[128 = 0]

j850-j765: [148 124 145 116 143 117 116 137 104 141 134 133 126 125 125 131 122 130
 137 102 140 110 116 146 101 125 159 115 133 114 140  91 130 125  92 125
 110 141 124 111 142 132 128 125 116  93 140 126 134 152 120 116 128 113
 152 121 115 127 132 132 119 120 119 118 165 146]
j605-j355: [132 128 130 133 122 142 132 133 121 136 130 128 140 114 115 141 125 137
 124 119 131  94 142 117 149 132 145 143 129 127 116 130 135 108 131 125
 123 114 121 141 105 135 116 142 132 121 118 116 134 122 126 119 124 137
 123 124 106 131 108 127 128 102 123 124 118 127]
j850-j765: [ 93 115 106 139 119 135 147 157 145 120 126 113 108 103 138 119 124 119
 111 144 116 130 148 114 159 141 106 133 112 127 113 158 110 106 155 138
 106 130 130 157 128 122 117 116 124 128 154  80 116 106 136 121 137 130
 115 131 141 110 142 133 117 139 145 145 114 116]
j883-j692: [140  98 152 168 123 117 116 100 112 126 117  88 134 145 158 168 121 161
 127 119 160 138 135 111  94 150 100 152 128 132 130 118 134 122 124 150
 152 146 106 126 142 134 160 131  89 128  94 108 122 150 209 179 135 152
 112 135 125 111 145 123 124 178 106 120 125 117]
j262-j799: [123 132 168 123 144  98 144 180 133 137 135 111 169  77 117 139 164  78
 107 166 106 154 130 151 126 114 125 121 142 141 169 149 139 150 165 130
 162 110 194 181 120 113 146 139 128 105 125 145 130 138 137 108 172 123
 127 130 119 173  92 152 135 171 140 130 125 116]
j634-j792: [167 115 125 154 124 123 120 120 153 105 155 121 134 141 104 134 131 129
 135 148 125 133 141 151 126 146 149 136 149 130 148 123  98 112 103 105
 123 128 162 110 158 151 142 124 136 140 150 145 139 136 131 157 117 126
  94 160 157 112 141 105 132 118 150 122  98 115]
[119 127 142 136 140 118 149 161 128 134 135 116 165 143 142 129 164 115
 120 138 113 112 119 142 131 159 119 127  83 157 119 127 134 129 149 127
 135 136 142 114 150 138 144 149 122 104 155 109 156 134 126 118 123 114
 144 125 139 161 115 115 147 113 134 149 159 104] : j262-j799
j403-j319: [126 111  98  89 103 113  81 124 138 121 118 169 162 120 162 129 100  97
 114 130 119 125 128 169  96 149 156 117 155 203  71 105 124 202 154 127
 126 128 126 127 101 189 122 121 115 125 178 129 110 169 114 118 125 126
 129 133 125 134  97 114 215 163 134 159 180 127]
j406-j28: [123 130 117 121 123 131 131 127 135 119 154 114 129 133 108 133 119 138
 131 129 154  91 141 133 148 130 120 156 111 118 134 123 131 130 125 137
 131 125 115 140 140 135 109 150 103 137 135 143 140 123 136 129 129 128
 127 139 120 120 121 121 121 144 138 114 115 129]
j634-j792: [135 102 120 142 155 152 134 162 156 144 108 144 151 137 129 166  49 136
 141 104 140 105 102 129  69 129 113 147  71 164  87 172 143 160 116 112
 130 172  75 139 150 171  89 133 108 159 158 113 122 133 180  85 156 157
 120 111 131 140 105 128 138 147 123 104 120 153]
j368-j34: [140  98 135 128 113 142 139 131 102 119 141 109 114 154 125 103 124 166
 114 122 115 157 145 128 127 142 134 134 129 129 125 156 128 134 120 126
 141 142 143 137 131 132 103 159 124 136 147 109 122 123 160 155 126 113
 128 134 120 119 139 104 142 152 135 132 127 148]
[139 127 120 127 119 126 112 116 119 121 134 123 143 130 140 131 114 125
 139 119 137 134 129 120  90 124 123 118 137 131 112 116 138 130 109 137
 130 152 123 115 138 137 138 113 128 121 110 114 116 150 111 123 132 125
 123 128 137 140 123 127 125 124 124 123 115 133] : j406-j28
[125 113 169 148  97 130 123  97 154  86 127  96  91 101  74 152 139  66
 114 145 129 195 203  48 111  80 112  56 131  69 163 116 147 180  89  80
  61  97 133 105 190   4 132 178 152 177 136 156  61  90 152 130 160 154
 101 163 121 122 156 107 128 149 186 128  63 105] : j403-j319
j605-j355: [128 158 174  95 114 134 129 105 114 184 144 149 152  78 179 162  61 100
  70 134 133  72 142  59 124 201  64 176 121  89  63 123 165  50  90 150
 165 123  97 112  49 127 133 208 136 110 108  81  60 134 149 116 153 148
  58 180 127 168  86 134 161  25  83  84  81  42]
j618-j980: [118 135 143 128 104  85 108 124 124 106 125 126  92  98 160 129 149 130
 147 105 111 172  93 115 103 110 137 136 156  89 137 129 128 114 127 130
 111 121 100 115 155 122 143 167 106  95 130  95  97 166 148  65 108 129
 106 135 161 117 147 105 160 156 134 102 140 121]
[116 125 111 145 116 124 115 116 119 137 131 124 116 123 136 150 139 138
 147 136 120 132 115  99  88 118 139  88 154 131 117 152 158 110 109 144
 144 153 164  95 107 139 138  88 171 126 114 134 119 162  95 116  95 159
 120 130 136 122 125 147 137  95 125 127 128 136] : j406-j28
[140 139 157  94 115 123 125 139 148 169 145 154 125  92 178 145  91 123
  98 127 122  98 158  84 120 171 102 153 123 119  81 112 162  81 125 143
 163 119 125 125  91 122 112 151 122 114 121 101 115 110 126 121 156 140
  89 144 132 139  68 133 146  65  93 117 122  79] : j605-j355
j883-j692: [146 143 132 134 123 147 132 146 124 148 140 150 118 116 113 123 133 109
 127 128 107 154 128 117 143  89 145 132 121 130 147 139 130 125 142 129
 142 106 142 131 118 131 156 102 128 136 136 126 114 149  98 115 119 128
 105 165 118 129 118 114 139 113 154 147 107 111]
[121 141 138  99 135 144  94 133 109 125 127 108 166 105  96 108 105 108
 143 148  99 119 125 153 119  91 148 123 113 141 146 104 121 139 121 139
 131 109 133  96 124 114  74 117 122 133 119 114 158 129 103 158 141 133
 119 113 126 142 123 116  98 154  94 146 126 126] : j262-j799
j406-j28: [129 134 130 123 114 135 141 143 131 130 106 119 120 132 119 129 116 114
 125 126 116 146 138 121 147 132 127 129 122 128 138 126 120 143 135 112
 124 124 115 150 121 128 149 154 134 122 136 135 126 128 149 131 147 120
 121 145 119 114 121 111 116 136 132 121 135 142]
[131 117 148 129 101 142 127 100 128 139 137 132 136 116 115  75  89 130
 122 122 143 151 129 120 143 143 142 183 120 142 129 128  94 152 139 105
 100 139 114 127 107 156 103 128 112 111 129  89 104 147 159 138 141  87
 133 131 139 115 150 121 117 128 126 135 136 157] : j368-j34
[156 125 136  98 126 101  96 110 115 111 131 113 151 155 135 126 123 155
 152 126 131 128 125 121 111 122 117 125 158 149 144 119 136 150 130 117
 152 134 126 121 158 119 107 129 130 107 137 124 136 161 134 121 132 127
 146 131 108 169 121 136 147 108 152 128 135 116] : j850-j765
j368-j34: [ 97 133 133 134 134 140 121 156 146 138  95 148 116 107 153 156 133 135
 146 141 130 103 118 143 116 139 146 137  85 152 119 152 102 138 132 124
 111  81 111 134 132 154 132  85 100 106 108 110 144 114 130  92 124 121
 123 117 127 159 117 124 131 112 119 135 111 111]
[ 94 126 123 137 119 102 112 170 137 125 115 119  78 129 128 143 102 139
  94 124 145 125  67 150 152 107 177 154  89 150 152 161  90 139 135  93
  85 120 115 149 117 119 132 125 130 118 103 114 102 101 169 168 104  55
 106 103 143 131 169  97 111  91 109 116 131 107] : j368-j34
j618-j980: [142 119 131 133 144 108 147 102 110 147 164 161 122 108  98 123 116 159
 110 136  97  81  82 107 127 126 152 131  96 138 138 120 135 115 142 153
 127  80 149 134  18 155 144 151  83 115  81 129  94  71 129 130 200 120
 158 138 148  71 121 136  84 100 109 154 150 148]
[132 123 121 131 136 134 144 124 139 125 134 102 117 151 108 141 146 128
 130 129 131 140 126 156 116 107 107 119 134 126 146 120 104 154 130 122
 119 116 141 116 141 128 132 101 131 127 126 136 136 124 125 138 115 118
 145 112 123 133 144 131 113 142 130 150 123 162] : j605-j355
[122 124 101 139 138 137 122 137 131  95 126 106 103 168  95 110 181 137
 152 128 126 163 110 167 128  91 155 105 133 141 179 132 115 167 122 115
 103 120 147 113 180 123 117  87 153 133 159 137 150 123 113 143 126 103
 150 111 120 124 176 133 113 220 147 158 146 177] : j605-j355
[117 109 106 152 139 142 134 144 136  96 114 108 118 173 101  99 179 146
 159 121 150 183 110 172 127  83 146  99 124 163 176 143  79 164 134 124
 119 132 141 153 170 121 137  91 117 138 140 153 165 117 113 113 113 124
 163 113 138 121 168 127 106 190 159 154 155 202] : j605-j355
[129 145 135 110 131 114 120 128 121 146 145 151 140 120 147 162  89 139
 101 116 152 103 130 106 121 135 100 160 116 130 103 107 150  91 120 132
 151 136 119 138 111 114 138 151 138 122 113 114  98 126 132 134 130 142
 110 151 120 147  99 119 145  82 103 103 110  96] : j605-j355
[115 133 159 132 111 121 120 104 114 118 133 120 101  96 109 127 142 115
 120 138  97 167 175 102 114 108 132 103 148 115 150 118 145 129 111  90
 113  99 138 126 155  85 107 161 111 151 170 135 103 124 149 121 146 146
 119 161 126 123 151 134 130 145 178 131 118 108] : j403-j319
[ 83 108 143  70  64 114  99 150 112 114 103 148 128  81 184 153 158  86
 166 135 172 161 125 111 121 123 167 110 177 118 116 133 145 113 150 116
  76 136 150  74 156 126 153 114  97 123 149  51 120 148 109  84  87 142
  79 125 149 114 138 103 205 120 161 154 161  96] : j618-j980
j262-j799: [102 117 114 131 154 112 179 161 105 141 138 133 156 132 168 107 127 111
 131 129  88  94 107 161 103 125 113 110  69 154 146 119 124  90 116 115
 113  83 117  59 140 111  71 101 136 133 150 100 145 128 163 140 143 126
 165 109 154 112 102 119  86 114 102 165 177 121]
[123 177 109 118 151 136 128 126 133  97 128 121 124 160 120 147 119 144
 142 124 136 112 119 112 113 169 117 128 134 124 118 133 128 150 157 139
 117  92 120 114 107  54 105  85 124 102 113 138 124 138 120 150 120 117
 157 137  93  95 154 140 139  86 112 141 126  97] : j634-j792
[118 142 131 133 133 132 128 129 134 128 136 123 129 101 108 125 113 136
 127 126 118 128  96 141 156 126 136 136 113 130 147 134 135 108 120 126
 114  93 130 112  89 134 124 137 124 135 100 122 130 120 148 130 162 103
 132 123 138  85 123 118 114 122 122 120 152 132] : j618-j980
[123 141 146 123 117 109 110 130 130 166 142 145 141  95 172 151  66 110
  89 130 127  93 139  78 136 172  99 156 113 128  81 122 149  81 123 143
 170 122  99 125  80 112 125 196 132 126  99 113  78 126 146 115 147 140
  88 145 116 128  69 154 139  67 112 106 110  59] : j605-j355
[126 138 154 101 136 128 130 134 123 154 123 147 141 129 135 126  93 125
 103 118 143 103 147 119 111 144 113 124 120 126 101 127 149 107 125 130
 136 131 117 122 110 117 140 151 128 102 115 121  97 111 143 121 110 130
 108 152 124 129 107 125 130 107 129 122 132  92] : j605-j355
[112 115 136 134 158 137 130 131 118 123 160  85 137 117 148  62 144 126
 180 151 138 151 161 111 116 114 110 118 154 120 114 107 116 118 145 136
 148 128 142 136 107 154  68 151 157 157 142 123 123  86 101 111 161 125
 156  76 193 106 153 161 122 121 131 104 114  95] : j883-j692
[122 110 115 147 136 110 100 158 104 113 149 145 130 123 135 119 141 147
 143 153 103 131 130 140 123 137 104 145 145  86 120 127 113 156 148 140
 111 141  99 144 173 112 130 161 128 112 155 152 111 146 183 127  95 127
 175 172 101 129 137 125 159 133 150 127  97 176] : j618-j980
